Here is a tiny trained network, its code and every weight. The questions are about switching its units off for an input and a class, where a switched-off unit gives its printed mean instead of its output.

import numpy as np


def w(rows, s, z=0):
    codes = np.array(rows[::2]) - 128.0
    scale = np.full(codes.shape[1], s)
    scale[-1] = z or s
    return codes * scale


def f(y):
    return y / 2 * (1 + np.tanh(0.7978845608 * (y + 0.044715 * y**3)))


def log_softmax(a):
    a = a - a.max(-1, keepdims=True)
    return a - np.log(np.exp(a).sum(-1, keepdims=True))


def net(x, mask):
    res = np.array(x, float).reshape(1, 8) / 4 @ E
    y = f(res @ A[0][:, :-1].T + A[0][:, -1])
    res = res + np.where(mask, y, B[0][:, -1]) @ B[0][:, :-1]
    return log_softmax(res[-1] @ U[:, :-1].T + U[:, -1])


A, B = {}, {}
E = w([
[150,43,184,164,48,150,169],'x0',
[203,187,206,92,141,187,215],'x1',
[91,134,158,158,97,1,180],'x2',
[217,155,61,130,67,96,118],'x3',
[103,220,210,178,78,165,37],'x4',
[127,129,127,131,126,127,130],'x5',
[128,127,130,123,127,126,128],'x6',
[223,103,176,182,226,103,60],'x7',
],0.0063)
A[0] = w([
[112,102,138,223,69,127,166,164],'neuron 1',
[118,118,163,123,107,9,150,123],'neuron 2',
[90,109,89,128,129,99,71,213],'neuron 3',
[184,88,145,163,189,100,110,102],'neuron 4',
[101,154,58,127,36,176,189,70],'neuron 5',
[97,111,132,163,137,78,131,67],'neuron 6',
[185,109,91,49,153,86,170,78],'neuron 7',
[123,72,101,114,162,108,185,155],'neuron 8',
[109,131,153,150,92,147,118,254],'neuron 9',
[136,180,165,163,96,127,91,54],'neuron 10',
[179,171,184,80,126,132,179,73],'neuron 11',
[149,173,185,136,142,126,205,96],'neuron 12',
[174,50,165,206,69,159,156,66],'neuron 13',
[55,106,149,61,95,146,135,101],'neuron 14',
[80,128,126,120,109,108,92,53],'neuron 15',
[232,130,70,181,31,108,110,107],'neuron 16',
[85,38,81,170,70,111,36,96],'neuron 17',
[156,104,109,118,142,195,94,76],'neuron 18',
[122,189,130,149,186,163,201,93],'neuron 19',
[94,238,102,133,211,71,152,153],'neuron 20',
[199,201,61,100,90,83,94,136],'neuron 21',
[30,78,185,181,214,158,140,140],'neuron 22',
[84,156,78,92,78,154,152,93],'neuron 23',
[135,78,82,118,178,119,179,93],'neuron 24',
[153,57,174,165,69,127,139,117],'neuron 25',
[148,81,75,145,164,129,184,86],'neuron 26',
[175,103,150,213,159,116,104,110],'neuron 27',
[132,149,157,185,120,24,200,108],'neuron 28',
[201,185,166,135,101,172,203,136],'neuron 29',
[112,187,153,160,95,146,77,111],'neuron 30',
[178,115,154,163,165,111,96,79],'neuron 31',
[118,186,175,176,76,134,90,83],'neuron 32',
[131,151,121,117,159,150,139,255],'neuron 33',
[159,141,112,143,190,110,115,61],'neuron 34',
[158,40,53,116,128,254,113,116],'neuron 35',
[204,68,189,93,144,96,65,141],'neuron 36',
[130,28,167,141,36,151,123,101],'neuron 37',
[134,135,116,91,122,191,72,102],'neuron 38',
],0.009,0.0073)
B[0] = w([
[177,116,116,126,102,112,130,202],'neuron 1',
[169,182,125,186,97,176,110,196],'neuron 2',
[176,59,104,136,151,111,186,237],'neuron 3',
[85,201,119,93,120,131,186,179],'neuron 4',
[78,202,132,93,125,124,192,181],'neuron 5',
[108,139,110,143,149,173,107,134],'neuron 6',
[112,107,168,156,160,95,94,165],'neuron 7',
[138,122,209,159,129,71,111,196],'neuron 8',
[201,135,190,133,102,75,157,253],'neuron 9',
[63,132,141,166,165,103,107,142],'neuron 10',
[59,79,81,180,215,150,152,156],'neuron 11',
[94,82,93,159,140,173,152,159],'neuron 12',
[102,100,54,54,135,88,41,178],'neuron 13',
[86,181,142,87,105,156,160,171],'neuron 14',
[72,136,106,148,172,151,110,128],'neuron 15',
[74,90,233,56,88,232,121,193],'neuron 16',
[101,69,99,199,250,172,214,209],'neuron 17',
[90,158,84,177,93,170,105,143],'neuron 18',
[93,70,97,128,151,136,137,143],'neuron 19',
[166,92,55,89,85,105,85,206],'neuron 20',
[118,77,172,61,112,171,95,185],'neuron 21',
[86,100,199,48,87,231,103,218],'neuron 22',
[81,185,90,103,127,107,169,170],'neuron 23',
[76,122,180,155,148,68,80,163],'neuron 24',
[155,101,87,89,133,88,77,184],'neuron 25',
[69,139,176,148,159,86,103,156],'neuron 26',
[94,171,118,112,106,112,201,182],'neuron 27',
[171,193,88,191,84,172,97,195],'neuron 28',
[138,66,102,170,193,135,186,207],'neuron 29',
[101,139,156,166,159,48,95,178],'neuron 30',
[71,171,92,118,115,122,173,156],'neuron 31',
[83,126,176,165,171,69,92,170],'neuron 32',
[224,87,136,106,72,81,145,241],'neuron 33',
[62,145,86,98,140,129,125,134],'neuron 34',
[181,178,114,205,83,139,98,205],'neuron 35',
[129,168,119,115,89,111,192,202],'neuron 36',
[154,102,56,71,134,79,80,190],'neuron 37',
[138,150,91,187,101,121,76,160],'neuron 38',
],0.019,0.0068)
U = w([
[102,54,59,190,234,190,188,82],'0',
[69,148,201,189,158,42,74,97],'1',
[75,255,79,62,128,118,217,83],'2',
[190,101,140,131,105,125,165,254],'3',
[139,100,18,53,137,106,49,118],'4',
[89,83,188,89,93,253,97,84],'5',
[162,187,80,250,78,204,78,102],'6',
[218,122,151,118,145,125,174,209],'7',
],0.0075,0.0072)

Each question gives the input, the list of numbers given to net, and the class t.
The units are the neurons (one row each of A and B). Each row of codes is followed by its name. A weight is (code - 128) times the scale printed after its matrix; where a second scale follows, it is the last column's (A, B and U).
mask holds one flag per neuron, in row order. A switched-off neuron (its flag False) gives its mean, the last column of its row in B, instead of its output. The means were averaged over made-up inputs and are rounded, as every weight is.
A unit's drop is (log p(t) with every unit on - log p(t) with that unit switched off) / (log p(t) with every unit on - log p(t) with every unit switched off).
The circuit of an input: a set's keep is (log p(t) with only the set's units on - log p(t) with every unit switched off) / (log p(t) with every unit on - log p(t) with every unit switched off). Starting from the 12 units with the biggest drops (on a tie, the unit counted first), units are removed one at a time, each time the one whose removal leaves the highest keep (on an exact tie, the one counted first), for as long as the keep stays at least 0.8.
units of the circuit, in order: the units of the circuit, biggest drop first
top k neurons: the k neurons with the biggest drops, biggest first
drop of u: that unit's drop, to one decimal
input [7,5,5,-2,6,-5,2,-5], class 4: units of the circuit, in order : (neuron 37; neuron 13)
input [8,-8,-6,-3,-2,-8,8,0], class 0: units of the circuit, in order : (neuron 17)
input [6,-5,-1,-1,-4,0,-1,8], class 2: units of the circuit, in order : (neuron 4; neuron 27)
input [0,5,-7,-6,-5,-4,-4,8], class 2: top 2 neurons : (neuron 4; neuron 36)
input [-3,-6,-1,-1,8,2,1,-1], class 1: top 2 neurons : (neuron 30; neuron 32)
input [-7,5,7,-2,-7,4,1,3], class 1: top 3 neurons : (neuron 8; neuron 24; neuron 7)
input [-8,8,-5,-1,-4,7,3,-3], class 0: top 2 neurons : (neuron 11; neuron 29)
input [0,0,1,8,7,6,2,6], class 5: top 3 neurons : (neuron 16; neuron 21; neuron 8)
input [4,3,-6,2,7,-4,3,5], class 1: units of the circuit, in order : (neuron 32; neuron 30)
input [3,5,8,1,-6,-2,-6,-5], class 6: top 2 neurons : (neuron 28; neuron 2)
input [-8,6,0,0,5,-6,-4,3], class 4: top 2 neurons : (neuron 20; neuron 17)
input [8,1,3,6,2,7,4,-6], class 4: top 3 neurons : (neuron 37; neuron 13; neuron 25)
input [0,-3,7,-1,4,-5,2,2], class 6: units of the circuit, in order : (neuron 28; neuron 2)
input [-4,0,7,-1,8,1,-8,-2], class 1: units of the circuit, in order : (neuron 32)
input [4,-6,2,-1,5,7,-5,-8], class 2: top 4 neurons : (neuron 5; neuron 14; neuron 23; neuron 29)
input [-1,2,-2,-6,-4,-5,-4,7], class 2: units of the circuit, in order : (neuron 4; neuron 36)
input [-4,3,-7,-2,-8,-3,-1,4], class 1: units of the circuit, in order : (neuron 24; neuron 26)
input [8,-2,8,2,-5,-7,4,-3], class 4: top 2 neurons : (neuron 37; neuron 13)
input [0,-4,8,-6,-4,-3,-2,6], class 6: top 2 neurons : (neuron 28; neuron 2)
input [8,-2,8,-3,-2,0,2,-7], class 4: units of the circuit, in order : (neuron 37)
input [-8,5,-2,-7,-2,7,-4,-1], class 4: top 2 neurons : (neuron 20; neuron 16)
input [6,7,-5,-2,2,0,5,7], class 0: top 2 neurons : (neuron 29; neuron 11)
input [-2,5,-7,7,-1,6,6,-2], class 5: units of the circuit, in order : (neuron 21; neuron 16)
input [-8,6,1,3,-5,-2,7,0], class 4: drop of neuron 25 : 0.0
input [-1,-8,7,-6,6,3,7,6], class 0: drop of neuron 17 : 0.9
input [4,-1,-7,-5,0,6,2,1], class 6: drop of neuron 38 : 0.1
